Rows near named flat spaces through zero
sc_dr: -37 50 -65 -46 -8 -33 -32 49 90 6 -7 -17 15 -40 28 -62 18 -101 -42 45 -18 4 -19 -7 -1 32 33 -15 43 -12
cm_ds: -4 13 -11 4 -26 9 -12 4 24 21 20 -46 2 -13 -4 -19 -8 -33 -5 27 32 23 40 -10 -4 -9 37 -10 25 -12
cm_ds: 14 9 25 -5 -38 -15 -6 -6 17 20 -30 -17 -6 13 34 -13 -17 -17 11 -30 7 18 34 10 -7 24 6 7 -2 33
sc_dr: 30 -12 49 22 6 22 17 -23 -36 0 -36 -15 10 -12 11 15 -5 28 14 -13 31 -3 7 7 2 17 23 -8 -14 21
cm_ds: -10 29 -13 -27 27 14 19 10 -10 2 22 -17 -3 -68 -7 16 14 8 4 19 8 56 -33 2 6 -1 -7 10 1 -51
cm_ds: 25 23 -1 -25 -18 -9 -5 -12 -4 13 -13 5 -35 -9 17 10 16 -14 23 -39 -9 9 40 10 0 8 -12 9 -14 -1
dd_bt: 2 -50 37 76 61 -30 32 -6 -21 2 -41 16 35 8 8 -17 -41 80 -40 9 -8 6 -57 48 21 7 -34 -16 2 15
sc_dr: -29 -15 11 23 12 -6 14 15 -9 -18 -13 8 4 -14 0 3 -23 20 -16 4 -39 36 -53 15 -5 30 -9 36 11 -28
sc_dr: 30 16 -13 0 12 -16 34 -41 13 20 8 -42 -18 -20 -26 17 22 -3 10 -47 63 13 85 -21 31 -16 8 -34 1 16
rd_mt: 2 13 -7 -5 -6 1 2 -2 2 11 -2 -17 -8 -25 8 -4 1 -16 2 14 6 37 11 13 4 0 4 7 4 -20
cm_ds: 22 -59 -4 100 -2 15 -31 -22 -46 -1 15 21 -30 56 -44 -7 -15 27 -20 28 -28 -63 60 25 -1 -47 15 -10 19 -35
dd_bt: -19 -46 43 30 -47 43 -20 8 -23 -13 -10 -2 41 60 16 -10 -45 -2 7 63 4 -2 -33 3 -28 -7 28 25 -6 26
ch_sz: -21 40 -28 -5 -11 39 -65 61 11 18 77 -25 -18 -62 -21 -29 1 -16 -22 56 -30 -11 -13 -14 -41 -7 52 -4 55 -100
cm_ds: 2 -34 7 38 12 83 -15 -5 -67 -10 80 -10 14 11 -64 28 0 48 11 75 36 -37 -3 -26 -15 -76 31 -16 0 -48
rd_mt: -27 -32 15 -1 52 -31 34 7 4 -21 45 43 30 55 -39 29 -15 101 -6 -65 -6 -47 -66 -39 3 -18 -72 -14 -17 49
rd_mt: 1 -10 11 -5 11 1 20 -12 -16 -18 -13 16 4 9 -4 22 7 17 11 -21 0 -7 -15 -7 6 6 -14 7 -19 18
sc_dr: 18 10 7 -14 30 22 -3 2 -31 5 54 13 -12 -13 -30 29 18 61 16 -26 10 -38 -5 -21 -8 -30 -19 -22 -12 -18
ch_sz: 37 12 7 25 33 23 -24 4 -17 11 -2 -11 -2 -44 -8 -16 21 14 -18 13 18 -66 18 0 -3 2 49 -53 19 -21
ch_sz: -22 -49 41 22 -51 21 10 -13 -20 -6 -2 -6 29 74 10 11 -51 12 23 28 14 43 -12 3 -13 -19 -11 41 -21 38
sc_dr: 35 4 20 15 25 21 14 -21 -24 11 -10 -26 7 -33 -5 8 13 21 5 2 50 -12 24 -1 12 -6 27 -36 -4 4
dd_bt: -1 21 -18 -63 -36 4 -32 12 5 -26 -20 51 -23 24 27 9 34 -58 26 -19 -50 -42 -9 -9 -19 21 -6 28 -26 17
rd_mt: 0 22 -28 -13 15 -31 -28 26 33 23 28 16 -11 -4 3 -28 5 5 -21 -9 -24 -28 -1 6 -3 -11 -25 -26 17 -11
dd_bt: 12 -16 4 -11 0 0 11 -21 -7 0 -15 15 20 38 13 4 4 -2 14 14 26 -8 1 7 14 -27 -24 -12 -31 46
sc_dr: 0 -23 7 22 19 28 -12 7 -19 -20 -16 15 33 8 0 -13 4 -1 -16 55 3 -51 -38 2 -3 -5 29 -20 0 7
cm_ds: -13 -23 36 20 -8 -6 0 11 9 5 5 -4 29 38 6 -10 -39 38 -7 -11 7 -8 -24 -8 -14 5 -6 -3 5 36
dd_bt: 2 21 6 -41 -12 8 4 2 0 12 20 -7 0 -7 10 13 3 4 25 -11 17 26 -3 -10 -6 -9 -17 6 -17 7
sc_dr: 10 2 10 -2 3 29 -11 4 -25 5 21 0 2 -10 -5 7 3 18 10 21 9 -10 -8 0 -10 -18 6 -6 -6 -17
ch_sz: 40 -15 31 23 55 34 21 -26 -56 -5 11 3 11 -17 -31 32 20 73 10 -13 46 -55 -1 -14 11 -25 7 -46 -20 7
rd_mt: -7 18 22 -42 -20 7 28 -9 -13 -16 12 -3 -24 -10 -9 53 6 18 42 -77 -3 37 1 -33 -11 28 -16 43 -21 4
ch_sz: 23 -32 -9 49 26 -5 -5 -22 3 -28 -62 16 19 25 -7 -22 24 -33 -32 16 10 -99 24 -2 21 13 51 -47 9 41
ch_sz: -3 28 -41 -7 15 -24 -37 31 27 29 50 10 -27 -20 -10 -29 7 5 -24 3 -33 -18 9 9 -6 -22 -21 -21 28 -47
dd_bt: 16 -18 27 36 -9 -13 3 -14 -11 15 -19 -4 -9 19 9 -4 -25 26 0 -22 -3 10 25 23 1 4 -9 4 1 11
rd_mt: -2 1 -27 37 22 -21 -44 32 19 34 59 8 -14 3 -22 -40 -16 35 -40 17 -30 -40 8 14 -10 -36 -15 -35 41 -45
rd_mt: -38 -20 8 21 -34 9 -35 35 21 6 53 -8 20 49 -13 -24 -46 14 -14 27 -14 -13 -20 -20 -33 -16 9 9 28 -2
ch_sz: -14 -12 -42 -9 31 -34 5 -1 22 -37 -10 53 -3 33 -22 4 32 -15 -19 -30 -37 -70 -16 -20 16 5 -23 -10 -5 24
ch_sz: -4 -31 2 23 24 -7 19 -12 -17 -6 -3 19 17 26 -7 4 -11 31 -7 20 1 4 -25 17 15 -25 -33 -2 -14 10
dd_bt: 7 -31 18 28 -18 6 -3 -15 -5 3 -17 -3 22 47 8 -11 -19 -2 0 24 22 -14 15 7 2 -17 8 -10 -7 38
dd_bt: 9 -19 14 22 4 15 2 -9 -9 21 2 -22 36 13 10 -19 -20 12 -5 59 47 13 -2 17 8 -36 4 -27 -5 18
rd_mt: -22 -7 11 -18 47 25 47 2 -29 -11 17 -8 47 -36 -6 25 -4 45 6 50 36 62 -87 2 15 -21 -29 6 -24 -12
cm_ds: -1 19 -34 -22 -21 9 -21 2 28 7 39 -19 -6 9 -20 -7 20 -41 4 10 26 -26 48 -34 -3 -26 26 -22 13 1
ch_sz: 8 -46 15 23 -2 -3 31 -43 -13 -27 -30 14 19 68 -15 23 1 5 12 -21 29 -33 22 -17 19 -12 -5 -6 -27 68
sc_dr: 47 37 24 -32 12 14 2 -13 -13 26 20 -19 -15 -35 -1 21 25 35 29 -57 47 -25 40 -22 -2 -5 5 -39 -15 15
rd_mt: -18 -27 4 18 -17 -58 64 -41 50 6 -28 -41 23 51 -2 3 -33 -9 -2 -48 53 68 47 -13 36 6 -25 5 -2 77
rd_mt: -24 -51 5 56 -24 -13 3 -8 14 0 -8 -11 27 66 -3 -24 -46 -5 -21 38 5 16 8 12 4 -18 1 9 14 26
cm_ds: -1 -6 -47 19 68 -30 33 -16 8 -7 9 8 0 -23 -39 3 28 15 -31 3 9 -10 1 2 41 -24 -24 -34 8 -18
cm_ds: -1 9 29 -58 -7 23 9 5 -22 -31 -38 33 20 0 37 26 17 -8 33 -9 -8 -7 -65 -8 -12 32 -9 26 -45 37
dd_bt: 31 48 -35 -46 0 -12 -20 -2 18 29 5 0 -30 -33 18 -12 39 -38 10 -8 8 -7 46 9 9 -14 -7 -27 -5 -11
ch_sz: -50 21 -40 -59 11 -10 39 10 11 -31 35 13 -12 -26 -25 43 19 -9 16 -19 -26 70 -50 -26 8 5 -46 53 -12 -34
dd_bt: 18 37 -25 10 19 -33 -40 28 29 20 -20 9 -36 -53 18 -43 17 -21 -37 -18 -50 -36 17 27 -4 38 19 -23 38 -42
sc_dr: 48 18 40 -13 -7 0 -11 -10 -34 44 2 8 -30 -9 33 8 -9 52 32 -38 0 18 23 37 -9 -13 -43 -3 -28 0
rd_mt: -20 30 5 -33 -43 -5 -1 14 34 16 40 -39 -15 -8 -4 9 -16 -8 19 -46 10 46 26 -35 -20 16 6 23 16 -3
ch_sz: 52 5 28 34 9 15 -28 -7 -21 49 26 -23 -9 -8 -2 -17 -9 50 0 -3 38 -41 55 13 -7 -35 15 -56 10 -4
dd_bt: 10 15 -34 -12 43 -10 3 0 -23 -13 -22 42 -28 -45 3 7 38 -7 -8 10 -47 1 -27 36 18 4 -28 8 -11 -49
cm_ds: -18 2 6 -16 -23 66 -16 17 -28 -25 -4 -13 24 -28 9 4 6 -43 11 85 5 17 -45 -6 -20 6 55 26 -2 -32
sc_dr: -32 -8 -20 2 59 -5 28 10 -2 -40 55 21 0 -10 -72 39 19 57 -14 -49 -15 -43 -42 -55 4 -1 -16 -6 12 -22
19 6 -63 -30 22 10 12 -34 4 -6 6 4 8 4 -19 5 58 -58 6 54 52 -25 41 -9 40 -61 1 -43 -24 14 -> dd_bt
13 32 12 -22 33 -21 -12 27 -6 25 17 25 -20 -40 17 -3 0 58 -2 -41 -36 -1 -38 22 -11 12 -47 -6 -2 -27 -> sc_dr
37 -9 63 61 -57 -10 -27 -9 -9 58 -14 -40 -34 19 30 -24 -61 34 7 -41 -1 34 81 40 -24 14 13 10 22 0 -> dd_bt
2 -21 29 33 17 -1 -16 20 -2 17 -25 4 44 8 35 -43 -34 26 -29 54 1 -12 -52 37 -6 0 1 -24 7 17 -> dd_bt
4 -2 -13 13 7 -10 4 -7 12 6 -18 -11 7 -7 5 -17 3 -21 -15 21 12 5 13 12 14 -2 10 -15 8 2 -> sc_dr
14 21 -13 -19 -33 -22 -3 -14 38 21 -26 -26 -7 5 26 -20 6 -56 6 -11 25 19 58 3 10 8 13 -10 2 32 -> sc_dr
26 -6 25 30 0 1 12 -19 -17 20 -46 -24 4 -23 28 -13 -14 -1 -3 20 21 39 18 41 13 10 13 -4 -2 1 -> sc_dr
-10 -1 19 0 -7 7 -9 17 -9 5 24 3 -2 3 -1 5 -20 33 5 -9 -17 10 -23 -1 -19 1 -13 16 2 -14 -> cm_ds
26 17 -16 -34 -31 8 -19 -16 -17 3 -14 24 -38 9 19 12 29 -42 31 -4 -18 -2 40 17 0 -12 -12 17 -27 -6 -> dd_bt
-2 8 6 12 16 -5 1 13 17 21 17 -29 18 -24 -2 -19 -14 19 -18 11 25 10 -6 -2 0 -2 11 -26 21 -5 -> dd_bt
16 -11 20 35 -14 -34 -44 19 51 24 -42 -1 31 48 41 -71 -28 -16 -39 0 1 -82 17 10 -12 24 32 -53 27 69 -> dd_bt
15 -48 -8 71 23 -36 19 -35 6 -18 -90 15 15 32 10 -29 -1 -30 -40 19 -4 -32 24 39 38 17 16 -21 6 39 -> cm_ds
11 18 23 -34 -20 13 12 -13 -10 -1 32 -11 -21 4 -19 44 10 26 41 -75 22 -4 33 -44 -13 3 -4 9 -16 17 -> sc_dr
2 54 -1 -37 14 -42 10 20 34 28 4 -17 -28 -65 18 -3 3 17 -2 -73 -15 46 -1 3 -1 43 -25 4 14 -21 -> sc_dr
6 -18 -17 18 7 -22 -3 -12 -14 18 22 29 -23 35 -8 0 -9 28 0 3 -24 12 17 33 11 -47 -60 5 -11 -15 -> sc_dr
12 36 -25 -29 52 1 28 -6 -3 -21 -13 -3 -13 -79 -18 24 55 -11 -3 -27 10 -11 -7 -19 21 28 19 -18 1 -26 -> ch_sz
-42 15 -37 -39 47 -40 14 33 36 -24 22 40 11 -10 -14 2 16 16 -23 -27 -42 -15 -77 -20 6 15 -49 2 3 -3 -> cm_ds
-31 -15 26 36 -39 32 13 0 -28 -19 39 -37 -32 -12 -47 42 -32 24 16 -31 -19 59 18 -28 -26 23 32 67 26 -60 -> dd_bt
7 -2 22 39 -38 -10 -42 18 13 13 -21 -6 -25 10 17 -31 -27 -10 -16 -25 -41 -25 33 13 -28 40 37 10 34 -10 -> dd_bt
-12 -17 28 19 -1 43 -8 14 -37 -2 36 -7 13 -4 -15 12 -23 42 6 36 2 11 -36 -3 -21 -17 9 14 2 -31 -> cm_ds
14 1 -7 15 -29 -14 -19 -8 26 9 -24 -14 -11 19 10 -24 0 -43 -8 -10 4 -25 58 -1 0 12 33 -13 16 21 -> rd_mt
16 -30 24 30 5 1 11 -24 -10 -23 -17 10 4 42 -24 19 4 23 3 -52 15 -72 28 -32 2 11 21 -19 -5 49 -> rd_mt
-9 24 -23 -44 3 -28 -17 24 33 6 2 29 1 5 25 -18 11 -17 -5 -8 -28 -13 -28 4 -3 5 -34 -4 -6 14 -> rd_mt
0 15 11 -41 1 12 6 5 -12 -19 -1 20 -3 -9 4 27 19 7 23 -33 -9 -13 -28 -20 -10 19 -8 14 -22 10 -> rd_mt

Rows near named flat spaces through zero (a row that begins with a name and a colon came from that space)
jlnm: -20 -12 1 20 10 8 -8 12 40 37 -7 14 4 -5 -27 42 2 16 15 -4 3 -9 -18 14 14 4 -13 13 9 -12
nhdq: 19 -20 15 -16 12 73 -5 10 7 61 -20 -1 49 12 -38 9 6 -39 16 -34 30 -35 7 -9 11 19 0 30 10 39
nhdq: -2 36 -14 -7 6 -54 -2 -27 28 -26 41 6 -33 -10 61 -22 -36 37 -21 17 -24 58 13 -3 -22 -31 -14 -14 1 -11
jlnm: 14 1 4 -3 -3 6 1 -1 -7 -15 10 -3 0 2 2 -18 -7 -5 -7 -4 1 -1 7 -8 0 -6 0 -1 -1 6
nhdq: -59 -23 24 -15 8 11 9 -34 -39 -9 -6 16 19 14 -46 -5 35 -25 9 -21 16 -11 27 9 -27 -46 -21 33 -27 1
jlnm: -17 8 -2 -29 8 -26 7 -27 -28 18 -9 -10 0 -3 13 9 24 -14 15 -2 -11 7 2 1 -11 13 7 -7 6 0
dtpf: -15 8 -9 -22 7 -18 7 -17 -11 31 -18 -10 2 2 16 15 13 -12 13 3 -6 1 -4 2 -7 23 6 -6 9 -1
dzmj: 61 15 -12 16 -30 39 -22 68 -30 -9 -30 -7 29 -19 39 1 32 11 -18 33 10 36 4 17 1 27 77 -17 -17 39
dtpf: -10 2 11 9 -2 -10 -7 -6 -4 -40 28 17 -8 -10 -3 -13 5 22 -12 1 -4 30 17 8 -14 -47 -6 6 -18 -3
dtpf: 9 -7 14 4 3 17 -5 -1 5 -15 22 8 4 -2 -19 -13 -7 2 -5 -15 6 0 10 -6 2 -25 -11 11 -3 7
dzmj: -78 -9 9 -29 14 -41 30 -75 -27 -25 11 6 -19 28 -17 -29 -5 -26 3 -15 -2 -16 23 -8 -34 -46 -54 18 -16 -27
dtpf: 21 -16 1 46 -53 31 0 62 -71 -102 -27 1 4 5 -10 -39 33 1 -35 37 18 -6 10 15 -5 -16 51 -13 -54 3
dtpf: 52 -28 22 -21 26 86 2 -3 48 68 12 -12 37 24 -58 -14 -51 -55 18 -65 30 -79 -6 -46 41 31 -41 31 42 36
zzll: 33 3 -8 16 -13 21 -3 27 14 -13 -1 -4 1 5 12 -18 -24 3 -16 9 8 -6 -3 -7 10 11 8 -6 -1 8
cjct: 13 -13 8 27 -38 -3 -1 39 -83 -85 -16 -6 -7 -13 -16 -14 57 3 -12 26 -2 -1 -1 16 1 -6 51 -23 -34 -7
cjct: -8 12 7 -21 23 -12 -1 -39 32 11 39 10 -6 1 11 -14 -31 6 -2 -20 -5 22 18 -12 -13 -33 -36 14 10 4
jlnm: -14 -11 9 -12 0 28 8 -12 -18 -3 -8 4 20 19 -16 -23 1 -27 -5 -13 19 -15 21 -5 -15 -18 -11 21 -16 15
cjct: -4 -1 13 1 9 -48 -2 -19 -7 -24 34 -1 -32 -24 -18 16 15 21 15 -9 -29 5 -16 -2 15 -9 -10 -17 16 -27
nhdq: 10 6 7 -7 8 -6 -2 -15 13 -9 29 2 -8 -4 3 -15 -19 6 -4 -12 -6 9 7 -11 0 -17 -16 1 7 2
nhdq: 14 -13 9 -4 1 25 -7 18 -19 28 -20 -6 21 -10 -26 27 35 -14 20 -10 5 -17 -11 5 16 26 23 1 8 13
dtpf: 9 -2 -8 21 -3 22 3 11 47 -7 10 7 -4 19 3 -24 -55 5 -20 1 13 -14 1 -12 5 -10 -27 10 -2 -2
jlnm: -76 -3 6 -4 18 -76 17 -62 7 -27 31 13 -46 2 -18 7 -6 17 11 -6 -25 2 -3 3 -14 -43 -55 2 0 -54
nhdq: -7 -3 -32 36 -22 18 20 24 43 -17 -28 -2 -12 45 19 -35 -72 -5 -33 28 21 -40 -10 -11 1 15 -25 0 -14 -19
cjct: -27 -3 9 4 5 -46 2 -22 -11 -29 22 6 -28 -15 -15 12 17 19 9 -1 -21 9 -7 7 0 -22 -13 -8 0 -29
jlnm: -11 0 -23 54 -33 12 0 47 20 -45 -24 15 -7 16 20 -15 -25 28 -37 45 16 8 0 19 -10 -14 9 -1 -37 -15
cjct: 48 -10 10 19 -28 -3 -7 41 -63 -60 -2 -17 -10 -25 -17 -3 46 3 1 12 -12 -10 -18 2 26 21 51 -34 -4 -2
dtpf: 0 -5 28 -12 17 3 -11 -23 1 -9 42 14 4 -15 -26 -3 9 7 7 -29 -4 18 18 -3 -3 -44 -17 17 2 9
zzll: -26 -3 5 -33 22 -7 14 -46 6 31 5 -4 3 17 -9 -7 -15 -28 13 -25 1 -20 8 -16 -8 -2 -35 15 13 0
nhdq: 40 -3 -4 4 0 33 -5 26 22 30 -9 -10 13 1 -3 5 -17 -9 3 -7 8 -21 -14 -11 23 35 9 -3 18 16
zzll: 9 17 -5 -15 11 -2 -13 0 15 41 0 2 12 -16 26 23 10 11 8 1 -6 34 3 9 -5 9 16 0 11 17
cjct: 21 -21 28 16 8 17 -18 17 5 -2 25 9 3 -26 -56 28 25 13 19 -26 -4 -11 -14 2 31 -9 1 5 14 0
zzll: 14 8 -3 -18 11 9 5 -18 23 18 13 -6 2 12 14 -21 -37 -14 -5 -14 4 -7 7 -20 -1 4 -20 5 13 11
cjct: 83 -13 30 11 -10 38 -23 42 -29 -33 30 -9 10 -33 -37 -5 27 2 5 -22 -3 -8 -8 -13 39 8 37 -14 14 26
dzmj: -22 -19 -11 23 -19 23 10 30 -16 5 -53 -2 13 19 -19 13 16 -16 1 18 19 -37 -13 14 3 26 14 3 -17 -9
zzll: -26 10 -1 -15 15 -16 -6 -18 7 33 -1 8 6 -9 11 25 17 9 12 -1 -6 28 6 14 -15 -8 0 8 2 2
cjct: 42 15 -3 -10 -19 0 2 7 -43 -50 9 -15 -3 -2 34 -47 0 -8 -23 12 -3 17 17 -12 -10 -2 29 -20 -12 18
dzmj: 13 -7 -6 45 -9 41 -15 47 58 4 -3 20 10 4 -8 8 -32 28 -18 11 19 1 -6 10 12 -9 -5 15 -9 3
dzmj: 40 37 16 -10 24 -74 -20 -40 42 -50 113 8 -56 -47 37 -19 -38 64 -10 -15 -50 76 8 -19 5 -56 -27 -25 30 -14
jlnm: -40 -2 -35 63 -47 26 8 57 6 -53 -58 21 5 37 29 -25 -20 19 -51 65 34 7 12 32 -32 -21 15 10 -66 -14
dzmj: 7 10 8 -34 14 -13 1 -31 -16 11 18 -8 1 -7 10 -7 7 -13 10 -17 -10 11 11 -11 -6 -2 -2 -2 13 12
nhdq: 39 9 -9 4 -4 -2 -14 34 -3 29 -17 -14 4 -25 16 36 26 11 14 12 -12 9 -25 8 23 50 43 -24 20 8
jlnm: -29 1 -2 -10 25 -37 -6 -16 21 64 -8 0 -7 -22 -10 69 30 15 39 -6 -22 5 -29 16 14 29 -3 -6 31 -20
zzll: 30 10 -14 20 -13 21 -14 42 18 8 -14 2 10 -8 26 8 -5 18 -12 21 6 19 -5 10 5 17 29 -7 -3 14
zzll: 0 14 -15 10 -2 10 -5 11 38 11 -3 10 5 8 31 -6 -30 16 -18 14 8 22 8 5 -12 -8 -4 8 -7 7
zzll: -34 -50 5 60 -43 14 17 50 -62 -73 -52 0 -9 17 -74 6 46 -13 -2 25 16 -71 -27 20 19 9 17 -7 -39 -41
dtpf: -7 -3 21 -46 32 9 1 -48 2 47 21 -1 18 0 -19 2 3 -28 23 -43 1 -5 16 -16 -5 -10 -26 22 21 20
dzmj: 53 21 -14 28 -39 19 -23 68 -33 -48 -16 0 12 -22 51 -13 28 31 -32 46 3 56 11 23 -9 2 76 -23 -32 28
12 13 7 -57 4 35 0 -21 -58 27 -19 -10 48 8 28 -27 33 -46 0 -13 18 23 43 -4 -35 -1 31 16 -13 57 -> dzmj
-49 -13 -8 8 7 16 -2 10 17 61 -47 13 24 7 -19 52 26 -2 19 6 15 -9 -10 27 -6 15 1 22 -6 -4 -> jlnm
-41 11 -34 -9 5 -14 18 -13 32 57 -46 -6 0 29 36 15 -27 -13 2 21 6 -13 -11 5 -14 37 -15 2 5 -13 -> cjct
-12 -10 -19 60 -38 -4 2 57 -11 -53 -36 6 -16 3 -1 8 11 27 -20 48 5 -8 -21 26 6 8 27 -17 -32 -30 -> dzmj
31 17 2 5 0 -6 -16 8 17 -20 35 7 -8 -20 24 -10 -13 29 -13 3 -10 41 9 -1 0 -21 8 -7 2 10 -> dzmj
43 -1 26 -42 13 18 2 -32 -31 -13 39 -15 9 -1 -12 -43 -5 -35 3 -41 -1 -11 22 -35 4 -11 -8 3 16 30 -> jlnm
25 -5 9 15 19 4 -15 9 61 30 32 6 -10 -19 -24 30 -25 24 15 -21 -10 -8 -24 -8 35 8 -22 1 35 -7 -> dtpf
-14 3 -20 1 -8 9 9 9 3 22 -39 -5 10 19 20 2 -7 -13 -5 18 12 -10 -2 6 -9 24 7 1 -8 1 -> cjct
17 -1 14 13 27 -8 -19 -3 71 27 50 14 -16 -26 -23 32 -27 37 15 -26 -16 9 -19 -6 30 -12 -32 5 35 -11 -> dtpf
-2 -5 3 -29 6 46 3 -6 -18 44 -30 -4 43 18 -3 -6 13 -41 6 -15 25 -12 20 -3 -15 11 9 23 -6 36 -> dzmj
76 1 10 38 9 4 -30 42 75 5 55 3 -24 -41 -19 30 -34 51 7 -15 -21 2 -40 -13 61 17 -4 -20 46 -7 -> jlnm
1 35 -8 -30 26 -16 -22 -16 34 66 12 10 15 -26 52 35 9 27 10 1 -13 73 13 16 -19 -4 14 5 16 25 -> zzll
-26 -10 19 -20 11 9 -2 -21 -29 11 -1 8 19 -4 -27 10 38 -15 15 -19 6 5 17 9 -14 -22 0 20 -9 11 -> nhdq
85 8 1 -3 -15 -7 -6 30 -38 -29 12 -34 -15 -26 13 -11 13 -4 3 2 -21 -10 -24 -21 38 51 46 -46 27 9 -> cjct
26 1 -4 23 -18 19 -2 27 6 -40 7 2 -3 6 10 -31 -24 9 -26 12 9 2 6 -5 2 -11 6 -3 -15 5 -> jlnm
-29 -12 1 52 -29 -19 -8 38 -29 -69 -11 20 -17 -15 -18 16 42 40 -12 36 -4 19 -6 36 -5 -31 25 -8 -39 -30 -> zzll
33 -7 -2 9 -5 3 -4 28 -6 12 -12 -16 -3 -13 -12 24 15 -2 15 1 -8 -24 -30 -3 32 46 23 -21 21 -4 -> cjct
10 -14 30 -17 0 11 -8 -3 -65 -19 7 -2 17 -21 -36 5 63 -15 17 -20 -2 4 12 5 1 -13 28 2 -7 18 -> dtpf
61 27 2 -25 -14 -7 0 -8 -41 -61 36 -18 -8 -6 51 -69 -16 -7 -29 3 -9 32 29 -25 -14 -14 23 -23 -6 28 -> cjct
35 -2 -6 3 5 -17 -2 18 11 33 -7 -24 -16 -18 -8 39 6 1 27 -3 -21 -30 -46 -9 44 66 15 -31 42 -15 -> cjct
12 -7 2 12 -7 -6 1 12 -7 -17 2 -6 -11 -6 -13 3 4 3 3 2 -6 -15 -15 -3 16 12 5 -12 5 -11 -> nhdq
13 -1 4 -1 -6 13 2 0 -8 -23 9 -1 2 7 0 -27 -11 -8 -12 -4 6 -3 11 -9 -4 -12 -3 3 -8 8 -> jlnm
-49 5 1 -49 36 -14 20 -77 32 50 16 3 2 30 5 -16 -41 -30 10 -33 4 -11 22 -21 -25 -20 -65 29 15 0 -> zzll
44 -20 24 41 -15 -58 8 2 -14 -124 76 -15 -80 -23 -52 -32 -25 28 -4 -12 -40 -45 -40 -33 56 -13 -27 -47 22 -60 -> nhdq
47 2 11 -9 6 40 -12 10 14 12 20 -2 20 -5 -2 -16 -16 -8 -4 -21 10 2 11 -16 10 -1 3 8 11 32 -> cjct
36 -9 34 13 -16 -45 -19 19 -88 -87 38 -7 -29 -61 -36 18 89 30 17 0 -39 25 -15 13 25 -14 54 -40 -1 -16 -> zzll
-7 -14 42 -52 12 17 -2 -40 -90 -10 13 -1 33 -12 -40 -14 73 -42 21 -41 5 8 39 -2 -22 -35 16 20 -12 35 -> dtpf
